Below are the code and all the weights of a small trained network. Each question names an input and a class and asks about switching units off, where a switched-off unit gives its printed mean instead of its output.

import numpy as np


def w(rows, s, z=0):
    codes = np.array(rows[::2]) - 128.0
    scale = np.full(codes.shape[1], s)
    scale[-1] = z or s
    return codes * scale


def f(y):
    return y / 2 * (1 + np.tanh(0.7978845608 * (y + 0.044715 * y**3)))


def log_softmax(a):
    a = a - a.max(-1, keepdims=True)
    return a - np.log(np.exp(a).sum(-1, keepdims=True))


def net(x, mask):
    res = np.array(x, float).reshape(1, 3) / 4 @ E
    y = f(res @ A[0][:, :-1].T + A[0][:, -1])
    res = res + np.where(mask, y, B[0][:, -1]) @ B[0][:, :-1]
    return log_softmax(res[-1] @ U[:, :-1].T + U[:, -1])


A, B = {}, {}
E = w([
[103,175,124,102,163,162,226,218],'x0',
[177,90,25,131,193,169,111,133],'x1',
[71,57,120,169,77,15,128,246],'x2',
],0.014)
A[0] = w([
[168,88,2,122,190,148,52,78,177],'N1',
[105,106,81,169,106,118,124,188,81],'N2',
[139,123,186,123,139,159,123,120,96],'N3',
[134,199,216,92,130,143,184,96,131],'N4',
[169,124,197,114,114,107,159,96,100],'N5',
[144,133,125,136,125,169,157,114,34],'N6',
[154,114,124,143,138,105,154,199,228],'N7',
[130,105,114,130,130,119,113,249,236],'N8',
[126,193,154,127,164,141,155,189,243],'N9',
[101,113,166,127,103,73,118,214,189],'N10',
[97,196,170,140,164,164,159,40,204],'N11',
[115,93,163,163,159,65,137,130,137],'N12',
[95,97,115,125,150,104,174,171,253],'N13',
[144,117,131,155,160,95,61,61,210],'N14',
[149,151,141,167,89,124,56,100,219],'N15',
[121,80,162,130,140,146,97,50,125],'N16',
[110,131,108,164,119,166,140,186,67],'N17',
[163,101,56,123,175,130,144,169,177],'N18',
],0.012,0.0035)
B[0] = w([
[43,95,87,254,155,103,65,116,255],'N1',
[127,223,121,129,138,164,129,149,184],'N2',
[171,148,115,105,140,114,126,145,149],'N3',
[210,159,146,54,145,131,176,105,208],'N4',
[135,129,94,106,114,167,131,172,157],'N5',
[122,201,148,148,117,84,141,117,154],'N6',
[62,145,162,106,98,135,146,151,189],'N7',
[67,176,165,126,118,124,143,195,217],'N8',
[146,89,149,64,90,111,141,183,203],'N9',
[26,122,104,135,160,122,114,190,227],'N10',
[218,126,220,103,124,155,111,128,225],'N11',
[90,159,117,149,164,131,140,163,172],'N12',
[92,117,121,80,115,136,118,200,194],'N13',
[118,78,118,86,123,141,142,65,200],'N14',
[91,76,138,77,120,126,158,101,188],'N15',
[175,102,71,105,110,122,170,134,185],'N16',
[123,173,58,88,108,119,144,146,161],'N17',
[94,162,183,144,87,199,110,175,199],'N18',
],0.018,0.02)
U = w([
[174,165,10,147,115,69,163,65,52],'0',
[198,166,182,159,223,117,111,59,3],'1',
[113,30,36,114,180,74,160,2,203],'2',
[58,159,132,118,135,136,148,167,197],'3',
[144,132,125,221,164,182,61,64,82],'4',
[244,140,176,62,118,169,179,67,185],'5',
],0.0085,0.0033)

Each question gives the input, the list of numbers given to net, and the class t.
The units are the neurons (one row each of A and B). Each row of codes is followed by its name. A weight is (code - 128) times the scale printed after its matrix; where a second scale follows, it is the last column's (A, B and U).
mask holds one flag per neuron, in row order. A switched-off neuron (its flag False) gives its mean, the last column of its row in B, instead of its output. The means were averaged over made-up inputs and are rounded, as every weight is.
A unit's drop is (log p(t) with every unit on - log p(t) with that unit switched off) / (log p(t) with every unit on - log p(t) with every unit switched off).
The circuit of an input: a set's keep is (log p(t) with only the set's units on - log p(t) with every unit switched off) / (log p(t) with every unit on - log p(t) with every unit switched off). Starting from the 12 units with the biggest drops (on a tie, the unit counted first), units are removed one at a time, each time the one whose removal leaves the highest keep (on an exact tie, the one counted first), for as long as the keep stays at least 0.8.
circuit, biggest first: the units of the circuit, biggest drop first
top k neurons: the k neurons with the biggest drops, biggest first
drop when u is switched off: that unit's drop, to one decimal
input [-1,8,2], class 4: circuit, biggest first => (N1, N10)
input [-4,8,-3], class 4: circuit, biggest first => (N1)
input [1,4,-8], class 1: circuit, biggest first => (N1, N11, N4, N10)
input [-7,8,4], class 4: top 2 neurons => (N1, N18)
input [-6,-7,3], class 2: top 2 neurons => (N8, N18)
input [4,5,-8], class 1: top 3 neurons => (N1, N11, N4)
input [-1,2,-7], class 1: top 3 neurons => (N1, N11, N9)
input [-8,5,5], class 2: top 2 neurons => (N14, N15)
input [7,-8,-1], class 5: drop when N4 is switched off => 0.2
input [-7,0,-8], class 2: drop when N1 is switched off => 1.1
input [5,6,-6], class 4: drop when N1 is switched off => 0.6
input [-7,0,2], class 2: drop when N18 is switched off => 0.0
